Here is a tiny trained network, its code and every weight. The questions are about switching its units off for an input and a class, where a switched-off unit gives its printed mean instead of its output.

import numpy as np


def w(rows, s, z=0):
    codes = np.array(rows[::2]) - 128.0
    scale = np.full(codes.shape[1], s)
    scale[-1] = z or s
    return codes * scale


def f(y):
    return np.maximum(y, 0)


def log_softmax(a):
    a = a - a.max(-1, keepdims=True)
    return a - np.log(np.exp(a).sum(-1, keepdims=True))


def net(x, mask):
    res = np.array(x, float).reshape(1, 6) / 4 @ E
    y = f(res @ A[0][:, :-1].T + A[0][:, -1])
    res = res + np.where(mask, y, B[0][:, -1]) @ B[0][:, :-1]
    return log_softmax(res[-1] @ U[:, :-1].T + U[:, -1])


A, B = {}, {}
E = w([
[121,150,144,89,56,161,191,133,41],'x0',
[119,24,103,110,197,190,186,83,115],'x1',
[99,84,177,136,65,89,205,123,200],'x2',
[16,157,129,27,121,120,85,30,145],'x3',
[75,118,22,210,90,119,136,94,109],'x4',
[57,65,153,139,104,155,44,249,118],'x5',
],0.011)
A[0] = w([
[174,131,157,169,87,158,178,156,52,106],'n0',
[162,152,210,67,152,149,128,155,156,102],'n1',
[112,76,171,116,42,78,202,146,216,115],'n2',
[172,174,104,68,87,128,196,108,67,122],'n3',
[209,114,141,147,111,144,166,192,106,108],'n4',
[185,126,210,102,144,126,141,152,133,99],'n5',
[190,193,123,141,136,60,161,80,124,95],'n6',
[152,179,151,153,94,93,106,133,146,3],'n7',
[162,69,197,91,162,164,122,104,108,111],'n8',
[67,144,105,39,105,107,108,100,101,62],'n9',
[111,4,116,103,191,165,198,106,97,86],'n10',
[170,114,117,194,160,100,138,168,177,101],'n11',
[83,161,184,87,116,185,110,87,117,136],'n12',
[75,77,148,145,132,136,90,182,126,60],'n13',
[89,135,147,148,109,127,70,186,134,112],'n14',
[112,197,139,145,68,38,135,153,110,89],'n15',
[142,91,119,170,193,98,40,138,237,94],'n16',
[95,98,147,95,57,163,127,175,49,118],'n17',
[162,166,117,125,144,117,173,73,134,35],'n18',
[151,220,169,130,83,58,81,152,131,146],'n19',
[85,98,136,98,93,94,113,90,167,93],'n20',
[112,121,72,204,107,127,147,120,115,72],'n21',
[68,104,51,186,83,134,142,100,106,129],'n22',
[150,147,116,140,173,98,131,106,172,66],'n23',
[188,180,55,82,187,182,11,132,20,77],'n24',
],0.013,0.0046)
B[0] = w([
[134,164,65,134,189,88,164,146,210,189],'n0',
[18,173,136,181,52,103,70,150,107,204],'n1',
[198,75,127,67,33,73,184,148,94,227],'n2',
[73,104,151,170,162,150,203,128,100,204],'n3',
[180,142,116,116,194,78,76,109,231,199],'n4',
[77,193,128,183,66,99,83,127,153,189],'n5',
[127,56,215,184,167,181,100,105,140,201],'n6',
[155,119,110,85,158,178,97,147,90,162],'n7',
[86,185,128,164,103,123,71,157,59,196],'n8',
[156,145,90,95,197,90,99,107,246,222],'n9',
[158,104,79,30,146,212,59,185,46,254],'n10',
[163,163,92,82,157,106,127,95,191,192],'n11',
[139,149,91,163,191,46,114,131,207,211],'n12',
[172,65,190,180,124,191,117,60,185,197],'n13',
[149,79,189,162,162,193,115,72,124,189],'n14',
[151,128,94,83,152,184,99,175,77,187],'n15',
[63,145,80,187,160,152,255,157,119,224],'n16',
[75,108,155,196,184,181,234,99,120,198],'n17',
[100,82,188,144,131,181,107,84,168,185],'n18',
[90,114,72,42,138,184,96,177,52,212],'n19',
[177,121,91,112,137,85,123,88,189,197],'n20',
[120,222,167,161,65,103,45,111,135,179],'n21',
[54,185,143,188,73,100,68,151,114,213],'n22',
[95,90,135,166,128,153,182,68,106,167],'n23',
[196,65,133,88,24,44,182,108,111,240],'n24',
],0.0092,0.018)
U = w([
[171,142,103,116,193,81,87,122,204,77],'0',
[149,113,98,77,153,189,60,148,64,96],'1',
[139,64,250,159,158,173,108,104,143,83],'2',
[92,191,155,165,71,99,59,134,116,113],'3',
[199,83,155,93,55,64,168,130,115,135],'4',
[90,136,120,152,183,134,218,131,122,255],'5',
],0.016,0.0097)

Each question gives the input, the list of numbers given to net, and the class t.
The units are the neurons (one row each of A and B). Each row of codes is followed by its name. A weight is (code - 128) times the scale printed after its matrix; where a second scale follows, it is the last column's (A, B and U).
mask holds one flag per neuron, in row order. A switched-off neuron (its flag False) gives its mean, the last column of its row in B, instead of its output. The means were averaged over made-up inputs and are rounded, as every weight is.
A unit's drop is (log p(t) with every unit on - log p(t) with that unit switched off) / (log p(t) with every unit on - log p(t) with every unit switched off).
The circuit of an input: a set's keep is (log p(t) with only the set's units on - log p(t) with every unit switched off) / (log p(t) with every unit on - log p(t) with every unit switched off). Starting from the 12 units with the biggest drops (on a tie, the unit counted first), units are removed one at a time, each time the one whose removal leaves the highest keep (on an exact tie, the one counted first), for as long as the keep stays at least 0.8.
circuit, biggest first: the units of the circuit, biggest drop first
unit that matters most: the unit with the biggest drop
top k neurons: the k neurons with the biggest drops, biggest first
drop of u: that unit's drop, to one decimal
input [-7,-1,-4,3,4,-2], class 5: circuit, biggest first	(n16)
input [4,6,8,-3,-1,4], class 4: top 2 neurons	(n2 n19)
input [7,-8,6,-8,-4,6], class 0: top 3 neurons	(n4 n0 n10)
input [4,5,7,-7,1,1], class 0: top 2 neurons	(n4 n0)
input [2,-5,-1,-6,-1,3], class 0: top 2 neurons	(n4 n10)
input [8,-3,3,5,-3,-8], class 2: top 2 neurons	(n6 n18)
input [-4,-2,6,2,-6,1], class 3: top 3 neurons	(n1 n24 n5)
input [3,4,4,-2,-6,-5], class 3: circuit, biggest first	(n5 n1)
input [8,-3,7,8,3,6], class 0: top 3 neurons	(n9 n20 n12)
input [-7,5,-8,-6,-8,0], class 3: circuit, biggest first	(n1 n5)
input [8,6,-7,-4,8,8], class 2: top 2 neurons	(n17 n13)
input [-5,-3,-2,-1,1,2], class 5: top 2 neurons	(n16 n10)
input [7,6,-1,-6,-3,2], class 5: top 3 neurons	(n17 n0 n9)
input [4,3,-7,-2,-6,0], class 4: unit that matters most	n24
input [-3,5,-3,-2,5,0], class 1: top 3 neurons	(n10 n1 n5)
input [6,-7,-2,-3,3,-8], class 2: top 2 neurons	(n6 n10)
input [4,7,3,-4,6,0], class 1: drop of n10	2.2
input [-8,-5,5,-6,-5,7], class 5: drop of n16	2.7
input [6,1,2,0,7,-4], class 3: drop of n21	0.9
input [7,0,3,-6,-7,1], class 3: unit that matters most	n5
